Here is a tiny trained network, its code and every weight. The questions are about switching its units off for an input and a target symbol, where a switched-off unit gives its printed mean instead of its output.

import numpy as np


def w(rows, s, z=0):
    codes = np.array(rows[::2]) - 128.0
    scale = np.full(codes.shape[1], s)
    scale[-1] = z or s
    return codes * scale


def f(y):
    return np.maximum(y, 0)


def softmax(a):
    e = np.exp(a - a.max(-1, keepdims=True))
    return e / e.sum(-1, keepdims=True)


def log_softmax(a):
    a = a - a.max(-1, keepdims=True)
    return a - np.log(np.exp(a).sum(-1, keepdims=True))


def net(x, mask):
    ids = ['βδεμπσφψω'.index(c) for c in x.split()]
    T = len(ids)
    res = E[ids] + P[:T]
    r = res
    for j in range(2):
        rows = slice(2 * j, 2 * j + 2)
        q, k, v = (r @ M[0][rows].T for M in (Q, K, V))
        z = softmax(np.where(np.tri(T) > 0, q @ k.T / 2**0.5, -1e9)) @ v
        o = O[0][rows]
        res = res + np.where(mask[j], z, o[:, -1]) @ o[:, :-1]
    y = f(res @ A[0][:, :-1].T + A[0][:, -1])
    res = res + np.where(mask[2:26], y, B[0][:, -1]) @ B[0][:, :-1]
    return log_softmax(res[-1] @ U[:, :-1].T + U[:, -1])


Q, K, V, O, A, B = {}, {}, {}, {}, {}, {}
E = w([
[87,135,109,139],'β',
[199,172,113,79],'δ',
[78,116,201,160],'ε',
[70,87,110,84],'μ',
[192,150,143,252],'π',
[46,147,111,135],'σ',
[79,145,105,145],'φ',
[93,116,99,112],'ψ',
[73,151,111,148],'ω',
],0.021)
P = w([
[51,189,49,102],'0',
[199,25,6,244],'1',
[89,186,106,86],'2',
[209,27,134,214],'3',
[106,200,123,78],'4',
[198,39,189,200],'5',
[112,192,122,65],'6',
[178,47,254,203],'7',
[111,152,68,32],'8',
],0.0073)
Q[0] = w([
[179,68,138,254],'H1',
[152,50,190,131],'H1',
[28,176,131,125],'H2',
[221,208,206,127],'H2',
],0.0085)
K[0] = w([
[56,91,39,140],'H1',
[67,70,92,108],'H1',
[134,106,246,130],'H2',
[191,153,61,99],'H2',
],0.011)
V[0] = w([
[255,207,125,153],'H1',
[191,139,132,53],'H1',
[71,83,206,188],'H2',
[106,145,164,125],'H2',
],0.0092)
O[0] = w([
[80,57,31,175,6],'H1',
[141,95,61,2,131],'H1',
[33,164,229,228,124],'H2',
[17,96,153,63,124],'H2',
],0.0066,0.0024)
A[0] = w([
[59,164,67,69,142],'N1',
[187,98,113,171,102],'N2',
[188,179,148,117,151],'N3',
[222,79,136,37,131],'N4',
[153,90,115,219,108],'N5',
[127,196,130,91,135],'N6',
[163,102,235,146,41],'N7',
[138,147,37,109,127],'N8',
[123,184,181,179,127],'N9',
[150,144,168,107,149],'N10',
[164,84,168,96,129],'N11',
[168,159,137,117,143],'N12',
[168,250,89,93,187],'N13',
[150,119,121,214,235],'N14',
[133,140,114,55,163],'N15',
[68,153,127,127,118],'N16',
[143,48,86,161,88],'N17',
[113,89,138,158,203],'N18',
[164,104,126,88,118],'N19',
[191,93,147,122,254],'N20',
[112,90,129,160,203],'N21',
[119,22,89,121,165],'N22',
[140,153,126,150,101],'N23',
[102,119,113,135,149],'N24',
],0.013,0.0065)
B[0] = w([
[151,143,143,50,252],'N1',
[89,156,169,79,156],'N2',
[123,79,87,176,173],'N3',
[60,132,142,149,237],'N4',
[100,190,229,2,151],'N5',
[195,154,113,152,168],'N6',
[155,92,50,103,184],'N7',
[73,75,129,83,230],'N8',
[89,171,92,129,207],'N9',
[85,103,178,96,167],'N10',
[103,181,121,142,160],'N11',
[112,66,110,132,160],'N12',
[205,129,43,150,219],'N13',
[200,35,88,185,182],'N14',
[176,94,233,113,210],'N15',
[139,108,162,80,193],'N16',
[180,185,147,166,167],'N17',
[87,90,101,189,182],'N18',
[59,163,193,152,174],'N19',
[27,155,163,174,198],'N20',
[129,103,118,197,181],'N21',
[110,142,105,212,215],'N22',
[69,159,174,110,137],'N23',
[178,131,88,128,162],'N24',
],0.0073,0.012)
U = w([
[131,80,83,230,169],'β',
[30,153,229,150,152],'δ',
[84,223,147,96,4],'ε',
[111,62,61,69,109],'μ',
[162,110,250,73,127],'π',
[198,111,137,97,236],'σ',
[148,167,97,127,150],'φ',
[140,156,114,126,97],'ψ',
[123,182,110,131,84],'ω',
],0.012,0.0042)

Each question gives the input, a string of symbols that net reads in full, and the target symbol t.
The units are the heads (2 rows each of Q, K, V and O) and the neurons (one row each of A and B). Each row of codes is followed by its name. A weight is (code - 128) times the scale printed after its matrix; where a second scale follows, it is the last column's (O, A, B and U).
mask holds one flag per unit, heads first, then neurons. A switched-off unit (its flag False) gives its mean, the last column of its rows in O or B, instead of its output. The means were averaged over made-up inputs and are rounded, as every weight is.
A unit's drop is (log p(t) with every unit on - log p(t) with that unit switched off) / (log p(t) with every unit on - log p(t) with every unit switched off).
The circuit of an input: a set's keep is (log p(t) with only the set's units on - log p(t) with every unit switched off) / (log p(t) with every unit on - log p(t) with every unit switched off). Starting from the 12 units with the biggest drops (on a tie, the unit counted first), units are removed one at a time, each time the one whose removal leaves the highest keep (on an exact tie, the one counted first), for as long as the keep stays at least 0.8.
circuit, biggest first: the units of the circuit, biggest drop first
unit that matters most: the unit with the biggest drop
top k neurons: the k neurons with the biggest drops, biggest first
heads that matter: for each layer, one digit per head in row order, 1 if its drop is at least 0.15 and else 0, layers parted by /
drop of u: that unit's drop, to one decimal
input ψ δ δ β ω ψ ψ φ φ, target μ: heads that matter => 10
input ψ δ μ π ψ, target β: heads that matter => 10
input π ψ φ, target β: unit that matters most => H1
input μ μ δ π δ π μ, target β: circuit, biggest first => H1, N22
input μ μ ψ φ μ ε σ μ β, target δ: heads that matter => 01
input σ δ μ δ, target δ: heads that matter => 01
input μ β φ δ ψ, target μ: top 2 neurons => N8, N1
input ε σ φ μ π μ σ ε ψ, target δ: heads that matter => 01
input ε π δ, target μ: heads that matter => 10
input δ ψ μ δ β, target μ: heads that matter => 10
input μ δ μ ε, target β: top 2 neurons => N7, N14
input σ δ σ ε μ δ μ π ψ, target β: heads that matter => 11
input β φ μ φ φ φ μ σ, target β: top 4 neurons => N14, N7, N1, N20
input ε δ φ φ φ δ, target δ: unit that matters most => N20
input ε μ ψ δ, target β: top 2 neurons => N13, N3
input δ ψ δ φ μ μ β σ, target β: top 3 neurons => N14, N1, N20
input ω μ μ σ ψ σ σ, target ε: top 2 neurons => N9, N15
input μ μ δ δ δ ε, target β: top 3 neurons => N7, N3, N1
input β β μ φ μ σ ε δ, target β: top 2 neurons => N3, N13
input μ δ β, target μ: unit that matters most => H1
input σ φ μ μ δ μ φ ω, target β: top 2 neurons => N14, N7
input δ σ ω δ ε β φ ε δ, target μ: top 2 neurons => N13, N8
input σ ψ ε δ μ μ σ, target μ: drop of N14 => -0.1
input μ μ σ ψ ψ, target σ: drop of N6 => 0.1
